Below is a small trained network, with its code and all its weights. Each question gives an input and a class and asks what happens when units are switched off, that is, made to give their printed mean instead of their output.

import numpy as np


def w(rows, s, z=0):
    codes = np.array(rows[::2]) - 128.0
    scale = np.full(codes.shape[1], s)
    scale[-1] = z or s
    return codes * scale


def f(y):
    return np.maximum(y, 0)


def log_softmax(a):
    a = a - a.max(-1, keepdims=True)
    return a - np.log(np.exp(a).sum(-1, keepdims=True))


def net(x, mask):
    res = np.array(x, float).reshape(1, 7) / 4 @ E
    y = f(res @ A[0][:, :-1].T + A[0][:, -1])
    res = res + np.where(mask, y, B[0][:, -1]) @ B[0][:, :-1]
    return log_softmax(res[-1] @ U[:, :-1].T + U[:, -1])


A, B = {}, {}
E = w([
[143,117,110,120,93,135,157,133,123,117],'x0',
[117,109,141,122,142,151,123,152,126,126],'x1',
[120,128,115,128,124,128,143,134,132,131],'x2',
[129,71,23,89,190,224,129,15,150,80],'x3',
[202,228,12,154,167,105,79,210,110,5],'x4',
[138,120,133,126,117,146,137,137,119,119],'x5',
[131,117,72,228,42,208,2,140,175,204],'x6',
],0.0089)
A[0] = w([
[174,135,69,139,166,95,96,203,123,66,82],'n0',
[164,126,152,60,217,95,194,146,110,112,113],'n1',
[123,97,62,85,200,203,134,33,180,76,49],'n2',
[119,135,52,72,191,254,132,53,96,116,35],'n3',
[127,148,144,132,98,152,136,127,182,102,67],'n4',
[111,181,166,153,88,85,137,188,84,157,38],'n5',
[142,117,96,131,126,101,102,141,85,102,48],'n6',
[177,247,66,132,172,166,125,228,134,34,80],'n7',
[115,132,146,17,208,62,186,119,78,89,127],'n8',
[141,71,128,149,152,103,146,142,144,152,4],'n9',
[110,117,129,111,120,125,133,123,145,147,83],'n10',
[111,126,138,95,85,123,123,122,92,84,35],'n11',
[160,138,92,189,61,200,22,118,174,177,116],'n12',
[117,144,147,64,192,85,193,119,77,94,107],'n13',
[174,172,95,162,137,140,67,150,87,99,79],'n14',
[100,151,152,139,93,85,137,161,105,146,45],'n15',
[93,131,70,214,88,182,67,141,157,168,138],'n16',
[95,80,192,135,84,131,153,67,128,159,77],'n17',
[130,159,186,137,91,99,113,167,81,121,42],'n18',
[141,107,45,114,198,200,129,18,116,126,23],'n19',
[208,187,63,204,170,111,117,184,70,51,85],'n20',
[113,120,150,93,121,85,97,109,158,79,25],'n21',
[125,60,198,108,126,134,192,45,138,225,90],'n22',
[88,133,124,165,123,121,155,148,127,123,29],'n23',
[172,167,84,107,209,88,140,178,86,60,86],'n24',
[74,76,229,114,76,149,195,56,126,221,61],'n25',
[119,159,204,154,94,101,145,223,128,156,5],'n26',
[113,104,119,126,138,115,96,150,114,138,44],'n27',
[130,147,192,85,220,90,229,108,130,46,142],'n28',
[97,75,197,101,103,123,164,63,111,188,69],'n29',
[152,179,190,145,81,55,142,251,110,179,53],'n30',
[168,126,91,216,87,208,56,164,212,172,145],'n31',
[119,170,182,168,88,49,135,233,91,179,54],'n32',
],0.0072,0.0033)
B[0] = w([
[68,221,80,59,167,219,81,118,158,172,199],'n0',
[93,76,136,170,66,52,111,171,52,158,207],'n1',
[232,55,216,163,170,113,196,83,208,1,224],'n2',
[212,106,203,191,202,86,200,69,187,75,216],'n3',
[123,112,121,131,101,155,144,124,129,133,132],'n4',
[207,97,172,169,141,139,166,95,205,42,185],'n5',
[99,142,76,101,159,101,114,125,152,134,146],'n6',
[114,228,68,27,160,221,99,123,154,196,238],'n7',
[95,66,169,202,55,55,150,193,21,176,233],'n8',
[136,151,122,119,130,142,115,134,111,111,132],'n9',
[149,155,113,134,112,147,119,106,131,136,142],'n10',
[136,110,122,149,139,143,110,113,119,151,134],'n11',
[51,78,169,172,25,22,155,189,56,153,248],'n12',
[85,61,109,175,39,84,148,173,91,172,210],'n13',
[103,162,114,84,146,166,81,135,125,172,183],'n14',
[170,122,125,126,138,104,173,98,191,86,163],'n15',
[123,79,138,178,47,72,142,163,23,160,228],'n16',
[54,167,56,34,206,163,99,168,146,142,198],'n17',
[181,84,169,168,174,160,136,96,139,105,170],'n18',
[222,57,215,204,170,127,187,80,194,26,213],'n19',
[72,195,44,68,192,185,70,114,175,203,226],'n20',
[119,126,129,152,131,164,145,128,95,144,135],'n21',
[97,234,38,50,171,202,31,145,152,172,234],'n22',
[110,132,115,167,142,147,110,136,126,119,131],'n23',
[94,177,105,68,125,153,53,137,136,188,211],'n24',
[105,182,62,26,147,222,77,132,160,151,247],'n25',
[179,81,148,150,155,107,155,110,190,89,193],'n26',
[137,125,113,123,159,125,143,131,94,125,131],'n27',
[51,44,125,183,32,36,141,211,13,184,238],'n28',
[98,193,50,76,158,204,71,102,138,162,210],'n29',
[243,78,221,202,190,144,180,37,200,28,225],'n30',
[65,53,153,168,50,60,143,189,15,191,248],'n31',
[183,79,160,158,175,123,197,63,175,34,220],'n32',
],0.0054,0.012)
U = w([
[108,90,107,169,34,63,131,139,21,158,247],'0',
[117,164,62,46,158,183,88,117,161,159,92],'1',
[199,90,139,180,168,109,164,93,206,12,28],'2',
],0.011,0.0014)

Each question gives the input, the list of numbers given to net, and the class t.
The units are the neurons (one row each of A and B). Each row of codes is followed by its name. A weight is (code - 128) times the scale printed after its matrix; where a second scale follows, it is the last column's (A, B and U).
mask holds one flag per neuron, in row order. A switched-off neuron (its flag False) gives its mean, the last column of its row in B, instead of its output. The means were averaged over made-up inputs and are rounded, as every weight is.
A unit's drop is (log p(t) with every unit on - log p(t) with that unit switched off) / (log p(t) with every unit on - log p(t) with every unit switched off).
unit that matters most: the unit with the biggest drop
top k neurons: the k neurons with the biggest drops, biggest first
drop of u: that unit's drop, to one decimal
input [7,7,4,6,-4,-1,-7], class 0: top 2 neurons -> [n28, n8]
input [3,-1,-6,-4,3,-1,-3], class 2: top 3 neurons -> [n31, n30, n12]
input [-7,0,0,6,-4,5,-7], class 0: unit that matters most -> n28
input [-7,8,8,3,-8,-3,7], class 1: top 2 neurons -> [n25, n22]
input [6,8,4,3,2,-2,-2], class 2: top 2 neurons -> [n31, n12]
input [6,5,-3,4,4,-7,-4], class 0: top 3 neurons -> [n28, n8, n25]
input [8,-3,4,7,6,-1,6], class 2: top 2 neurons -> [n2, n19]
input [2,2,5,0,-7,8,-5], class 1: top 2 neurons -> [n25, n22]
input [8,8,-3,5,6,4,-6], class 0: top 4 neurons -> [n28, n8, n1, n13]
input [-4,-3,-1,6,-3,8,5], class 2: top 2 neurons -> [n19, n2]
input [0,-5,-7,4,-2,-8,-3], class 2: top 2 neurons -> [n31, n12]
input [3,2,-6,-8,-3,2,7], class 2: top 2 neurons -> [n30, n32]
input [-2,7,4,-3,3,-7,1], class 1: top 3 neurons -> [n2, n19, n3]
input [1,-5,2,3,-5,1,-4], class 1: unit that matters most -> n22
input [-7,-2,3,6,2,5,-7], class 0: drop of n8 -> 0.2
input [-1,6,0,6,5,-4,-8], class 0: drop of n28 -> 0.1
input [2,1,-4,3,6,-6,-6], class 0: drop of n1 -> 0.7
